Below is a small trained network, with its code and all its weights. Each question gives an input and a target symbol and asks what happens when units are switched off, that is, made to give their printed mean instead of their output.

import numpy as np


def w(rows, s, z=0):
    codes = np.array(rows[::2]) - 128.0
    scale = np.full(codes.shape[1], s)
    scale[-1] = z or s
    return codes * scale


def f(y):
    return np.maximum(y, 0)


def softmax(a):
    e = np.exp(a - a.max(-1, keepdims=True))
    return e / e.sum(-1, keepdims=True)


def log_softmax(a):
    a = a - a.max(-1, keepdims=True)
    return a - np.log(np.exp(a).sum(-1, keepdims=True))


def net(x, mask):
    ids = ['ΓΛΠΣαβδεζημξτψ'.index(c) for c in x.split()]
    T = len(ids)
    res = E[ids] + P[:T]
    r = res
    for j in range(2):
        rows = slice(3 * j, 3 * j + 3)
        q, k, v = (r @ M[0][rows].T for M in (Q, K, V))
        z = softmax(np.where(np.tri(T) > 0, q @ k.T / 3**0.5, -1e9)) @ v
        o = O[0][rows]
        res = res + np.where(mask[j], z, o[:, -1]) @ o[:, :-1]
    y = f(res @ A[0][:, :-1].T + A[0][:, -1])
    res = res + np.where(mask[2:14], y, B[0][:, -1]) @ B[0][:, :-1]
    return log_softmax(res[-1] @ U[:, :-1].T + U[:, -1])


Q, K, V, O, A, B = {}, {}, {}, {}, {}, {}
E = w([
[117,184,186,211,190,143],'Γ',
[78,181,155,37,79,116],'Λ',
[152,52,95,161,147,78],'Π',
[163,81,186,178,106,160],'Σ',
[158,143,55,95,65,229],'α',
[146,219,100,155,139,96],'β',
[127,155,79,188,112,79],'δ',
[118,130,208,68,138,88],'ε',
[35,108,190,161,108,117],'ζ',
[180,145,123,211,132,101],'η',
[180,151,113,85,45,94],'μ',
[159,179,134,134,84,114],'ξ',
[168,106,97,190,140,98],'τ',
[254,193,124,111,220,136],'ψ',
],0.023)
P = w([
[144,169,85,148,98,141],'0',
[138,172,126,144,91,129],'1',
[134,171,156,132,70,119],'2',
[136,171,184,135,74,114],'3',
[136,167,201,133,79,110],'4',
[138,164,223,137,75,100],'5',
[143,162,239,140,82,99],'6',
[152,160,254,137,79,78],'7',
[149,147,244,149,75,65],'8',
],0.0073)
Q[0] = w([
[187,34,78,177,160,122],'h1',
[56,183,182,187,131,104],'h1',
[39,71,107,126,225,127],'h1',
[147,98,64,120,142,122],'h2',
[164,188,162,115,123,55],'h2',
[168,174,183,191,111,10],'h2',
],0.012)
K[0] = w([
[188,74,114,157,143,111],'h1',
[110,131,138,190,99,107],'h1',
[114,150,10,145,101,104],'h1',
[144,146,136,141,125,152],'h2',
[137,168,173,105,136,86],'h2',
[125,109,246,90,189,106],'h2',
],0.014)
V[0] = w([
[44,193,113,134,39,168],'h1',
[188,22,140,139,82,167],'h1',
[156,106,90,147,66,26],'h1',
[164,50,136,145,83,59],'h2',
[112,123,68,73,134,54],'h2',
[2,59,97,150,83,179],'h2',
],0.0087)
O[0] = w([
[229,161,132,146,146,95,161],'h1',
[149,117,22,180,19,110,110],'h1',
[83,171,73,131,175,85,159],'h1',
[111,177,79,91,70,124,104],'h2',
[106,127,8,55,178,159,67],'h2',
[174,102,102,124,84,21,3],'h2',
],0.012,0.0058)
A[0] = w([
[189,120,135,69,33,217,120],'n1',
[66,134,95,217,145,96,128],'n2',
[181,204,111,190,134,192,92],'n3',
[174,255,94,74,199,245,1],'n4',
[57,133,153,125,148,54,176],'n5',
[193,133,181,150,196,76,140],'n6',
[100,52,37,102,141,168,142],'n7',
[210,149,167,141,134,126,121],'n8',
[91,96,229,135,210,98,95],'n9',
[25,46,150,123,143,163,167],'n10',
[66,92,137,142,118,116,94],'n11',
[193,112,55,168,143,193,206],'n12',
],0.0087,0.0053)
B[0] = w([
[68,121,135,242,239,72,210],'n1',
[230,141,211,97,222,182,177],'n2',
[127,120,70,77,23,139,216],'n3',
[54,102,91,99,106,129,250],'n4',
[188,176,154,115,152,83,170],'n5',
[75,109,199,105,105,128,216],'n6',
[101,58,158,118,155,137,154],'n7',
[100,90,150,120,156,103,214],'n8',
[164,114,83,186,142,122,232],'n9',
[206,94,231,124,49,66,186],'n10',
[3,132,155,169,36,114,144],'n11',
[238,100,87,106,142,76,188],'n12',
],0.0068,0.014)
U = w([
[146,134,161,206,178,135,37],'Γ',
[207,104,156,43,172,129,253],'Λ',
[93,13,76,78,141,107,83],'Π',
[113,123,106,195,2,119,156],'Σ',
[211,98,93,144,134,130,75],'α',
[24,151,90,199,193,87,131],'β',
[133,205,103,128,204,86,50],'δ',
[160,145,132,134,94,152,108],'ε',
[148,100,141,124,102,49,152],'ζ',
[193,211,129,159,122,208,86],'η',
[62,143,70,122,52,87,113],'μ',
[107,153,132,116,24,150,91],'ξ',
[135,123,93,192,201,155,227],'τ',
[91,84,145,163,83,213,100],'ψ',
],0.0093,0.0045)

Each question gives the input, a string of symbols that net reads in full, and the target symbol t.
The units are the heads (3 rows each of Q, K, V and O) and the neurons (one row each of A and B). Each row of codes is followed by its name. A weight is (code - 128) times the scale printed after its matrix; where a second scale follows, it is the last column's (O, A, B and U).
mask holds one flag per unit, heads first, then neurons. A switched-off unit (its flag False) gives its mean, the last column of its rows in O or B, instead of its output. The means were averaged over made-up inputs and are rounded, as every weight is.
A unit's drop is (log p(t) with every unit on - log p(t) with that unit switched off) / (log p(t) with every unit on - log p(t) with every unit switched off).
The circuit of an input: a set's keep is (log p(t) with only the set's units on - log p(t) with every unit switched off) / (log p(t) with every unit on - log p(t) with every unit switched off). Starting from the 12 units with the biggest drops (on a tie, the unit counted first), units are removed one at a time, each time the one whose removal leaves the highest keep (on an exact tie, the one counted first), for as long as the keep stays at least 0.8.
circuit, biggest first: the units of the circuit, biggest drop first
unit that matters most: the unit with the biggest drop
k most important neurons: the k neurons with the biggest drops, biggest first
which heads matter: for each layer, one digit per head in row order, 1 if its drop is at least 0.15 and else 0, layers parted by /
input ζ μ μ, target ζ: circuit, biggest first -> [h2 h1]
input α Γ μ, target Γ: circuit, biggest first -> [h1 h2 n1]
input ζ δ μ Γ η ξ α, target Γ: circuit, biggest first -> [n1 h1]
input β α Π, target Π: 3 most important neurons -> [n7 n11 n1]
input μ η α α ζ Σ, target Σ: circuit, biggest first -> [h1]
input Σ β ψ α τ, target ψ: which heads matter -> 01
input μ β δ α, target α: which heads matter -> 11
input α μ Λ α ξ α α β, target Λ: 2 most important neurons -> [n1 n6]
input τ α μ, target μ: circuit, biggest first -> [h2 h1 n4]
input ζ ζ Σ τ, target Σ: 2 most important neurons -> [n1 n5]
input Σ τ Γ β μ Γ β α ξ, target Γ: circuit, biggest first -> [h1 h2]
input μ η ξ τ ψ η α β, target ψ: circuit, biggest first -> [h2 n3]
input μ β α ψ μ ξ μ ξ, target ψ: which heads matter -> 01
input α ξ Γ τ β ζ Γ δ, target Γ: which heads matter -> 01
input μ α δ μ ζ α μ, target ζ: which heads matter -> 01
input α η μ ξ, target ξ: which heads matter -> 11
input Π μ ζ ξ μ α μ Π δ, target ζ: unit that matters most -> h2
input Π η ζ δ μ ψ ψ α, target ψ: which heads matter -> 10
input β Σ Π η α, target Σ: which heads matter -> 10
input η τ Π Λ ξ, target Λ: which heads matter -> 11
input ζ ξ Π α Π ε α Π Σ, target Σ: which heads matter -> 10
input μ μ Σ η α δ ξ ξ, target Σ: which heads matter -> 10
input β ψ Π Σ α α Γ ψ, target ψ: which heads matter -> 01
input Π μ ξ μ δ, target δ: which heads matter -> 10
input Π Λ τ Π α, target Λ: circuit, biggest first -> [h1]
input Π ε ε ε α μ Λ ζ, target Γ: 3 most important neurons -> [n3 n4 n9]
